Here is a tiny trained network, its code and every weight. The questions are about switching its units off for an input and a target symbol, where a switched-off unit gives its printed mean instead of its output.

import numpy as np


def w(rows, s, z=0):
    codes = np.array(rows[::2]) - 128.0
    scale = np.full(codes.shape[1], s)
    scale[-1] = z or s
    return codes * scale


def f(y):
    return np.maximum(y, 0)


def softmax(a):
    e = np.exp(a - a.max(-1, keepdims=True))
    return e / e.sum(-1, keepdims=True)


def log_softmax(a):
    a = a - a.max(-1, keepdims=True)
    return a - np.log(np.exp(a).sum(-1, keepdims=True))


def net(x, mask):
    ids = ['Δαβεθλ'.index(c) for c in x.split()]
    T = len(ids)
    res = E[ids] + P[:T]
    r = res
    for j in range(2):
        rows = slice(4 * j, 4 * j + 4)
        q, k, v = (r @ M[0][rows].T for M in (Q, K, V))
        z = softmax(np.where(np.tri(T) > 0, q @ k.T / 4**0.5, -1e9)) @ v
        o = O[0][rows]
        res = res + np.where(mask[j], z, o[:, -1]) @ o[:, :-1]
    y = f(res @ A[0][:, :-1].T + A[0][:, -1])
    res = res + np.where(mask[2:10], y, B[0][:, -1]) @ B[0][:, :-1]
    return log_softmax(res[-1] @ U[:, :-1].T + U[:, -1])


Q, K, V, O, A, B = {}, {}, {}, {}, {}, {}
E = w([
[89,94,71],'Δ',
[95,130,19],'α',
[93,56,117],'β',
[89,71,72],'ε',
[149,10,44],'θ',
[193,133,234],'λ',
],0.011)
P = w([
[13,23,231],'0',
[209,149,123],'1',
[220,131,115],'2',
[189,112,155],'3',
[204,111,166],'4',
[222,107,168],'5',
[225,97,196],'6',
[224,83,227],'7',
[244,89,209],'8',
[254,150,154],'9',
],0.0054)
Q[0] = w([
[142,110,109],'head 0',
[253,176,175],'head 0',
[72,147,157],'head 0',
[106,174,170],'head 0',
[169,70,101],'head 1',
[160,16,63],'head 1',
[132,157,148],'head 1',
[62,154,127],'head 1',
],0.022)
K[0] = w([
[125,113,146],'head 0',
[3,163,139],'head 0',
[153,145,93],'head 0',
[114,169,93],'head 0',
[76,78,142],'head 1',
[44,34,125],'head 1',
[150,155,133],'head 1',
[165,151,92],'head 1',
],0.026)
V[0] = w([
[61,177,87],'head 0',
[109,121,37],'head 0',
[61,169,96],'head 0',
[134,197,113],'head 0',
[84,73,172],'head 1',
[89,116,133],'head 1',
[120,130,122],'head 1',
[117,164,7],'head 1',
],0.018)
O[0] = w([
[103,215,70,68],'head 0',
[131,114,42,134],'head 0',
[114,213,76,79],'head 0',
[47,154,136,41],'head 0',
[31,116,124,254],'head 1',
[79,106,107,187],'head 1',
[120,122,120,134],'head 1',
[197,131,7,97],'head 1',
],0.016,0.0096)
A[0] = w([
[254,127,150,84],'neuron 0',
[184,152,80,2],'neuron 1',
[76,98,65,204],'neuron 2',
[158,15,103,136],'neuron 3',
[48,94,97,223],'neuron 4',
[178,80,77,92],'neuron 5',
[143,244,100,71],'neuron 6',
[233,163,171,137],'neuron 7',
],0.0095,0.0035)
B[0] = w([
[51,129,117,152],'neuron 0',
[46,94,196,148],'neuron 1',
[196,176,13,202],'neuron 2',
[103,249,128,251],'neuron 3',
[198,75,79,215],'neuron 4',
[108,134,223,183],'neuron 5',
[27,160,230,147],'neuron 6',
[97,84,87,142],'neuron 7',
],0.013,0.022)
U = w([
[38,124,254,101],'Δ',
[53,206,200,138],'α',
[156,122,221,253],'β',
[22,15,175,33],'ε',
[16,114,160,75],'θ',
[139,118,205,133],'λ',
],0.0062,0.0057)

Each question gives the input, a string of symbols that net reads in full, and the target symbol t.
The units are the heads (4 rows each of Q, K, V and O) and the neurons (one row each of A and B). Each row of codes is followed by its name. A weight is (code - 128) times the scale printed after its matrix; where a second scale follows, it is the last column's (O, A, B and U).
mask holds one flag per unit, heads first, then neurons. A switched-off unit (its flag False) gives its mean, the last column of its rows in O or B, instead of its output. The means were averaged over made-up inputs and are rounded, as every weight is.
A unit's drop is (log p(t) with every unit on - log p(t) with that unit switched off) / (log p(t) with every unit on - log p(t) with every unit switched off).
The circuit of an input: a set's keep is (log p(t) with only the set's units on - log p(t) with every unit switched off) / (log p(t) with every unit on - log p(t) with every unit switched off). Starting from all 10 units, units are removed one at a time, each time the one whose removal leaves the highest keep (on an exact tie, the one counted first), for as long as the keep stays at least 0.8.
units of the circuit, in order: the units of the circuit, biggest drop first
top k neurons: the k neurons with the biggest drops, biggest first
which heads matter: for each layer, one digit per head in row order, 1 if its drop is at least 0.15 and else 0, layers parted by /
drop of u: that unit's drop, to one decimal
input β λ Δ, target ε: which heads matter -> 01
input β α θ α α λ λ, target ε: which heads matter -> 11
input α λ β ε, target Δ: which heads matter -> 10
input Δ λ Δ, target Δ: top 2 neurons -> neuron 2; neuron 3
input α Δ ε θ λ θ, target α: units of the circuit, in order -> neuron 3; head 1
input λ λ ε α β Δ θ, target Δ: units of the circuit, in order -> head 0; neuron 2
input β α ε β Δ β θ α α Δ, target ε: units of the circuit, in order -> head 1; neuron 3
input β λ θ Δ λ α, target Δ: units of the circuit, in order -> head 0
input α α β α θ β, target α: units of the circuit, in order -> neuron 3; head 1; head 0; neuron 4
input β α β α α α α α θ λ, target ε: units of the circuit, in order -> neuron 7; neuron 3; head 1; neuron 0
input λ β α α α β α β, target Δ: units of the circuit, in order -> neuron 2; head 1
input α α θ, target α: units of the circuit, in order -> neuron 3; head 1; head 0
input λ ε β θ β ε, target Δ: top 3 neurons -> neuron 2; neuron 4; neuron 0
input λ α θ α Δ, target Δ: units of the circuit, in order -> neuron 2; head 1; neuron 4
input λ ε θ, target Δ: units of the circuit, in order -> head 0; head 1
input α λ Δ λ θ α λ, target Δ: units of the circuit, in order -> head 1
input β β α α Δ β ε β, target ε: units of the circuit, in order -> head 1; neuron 4
input Δ α α λ β λ λ α, target Δ: top 2 neurons -> neuron 2; neuron 3
input β α ε ε λ β β Δ β, target ε: drop of neuron 4 -> 0.3
input λ β α α λ θ β, target Δ: drop of neuron 5 -> -0.1
input β α β λ λ α, target ε: drop of head 1 -> 1.3
input α α λ, target Δ: units of the circuit, in order -> neuron 2
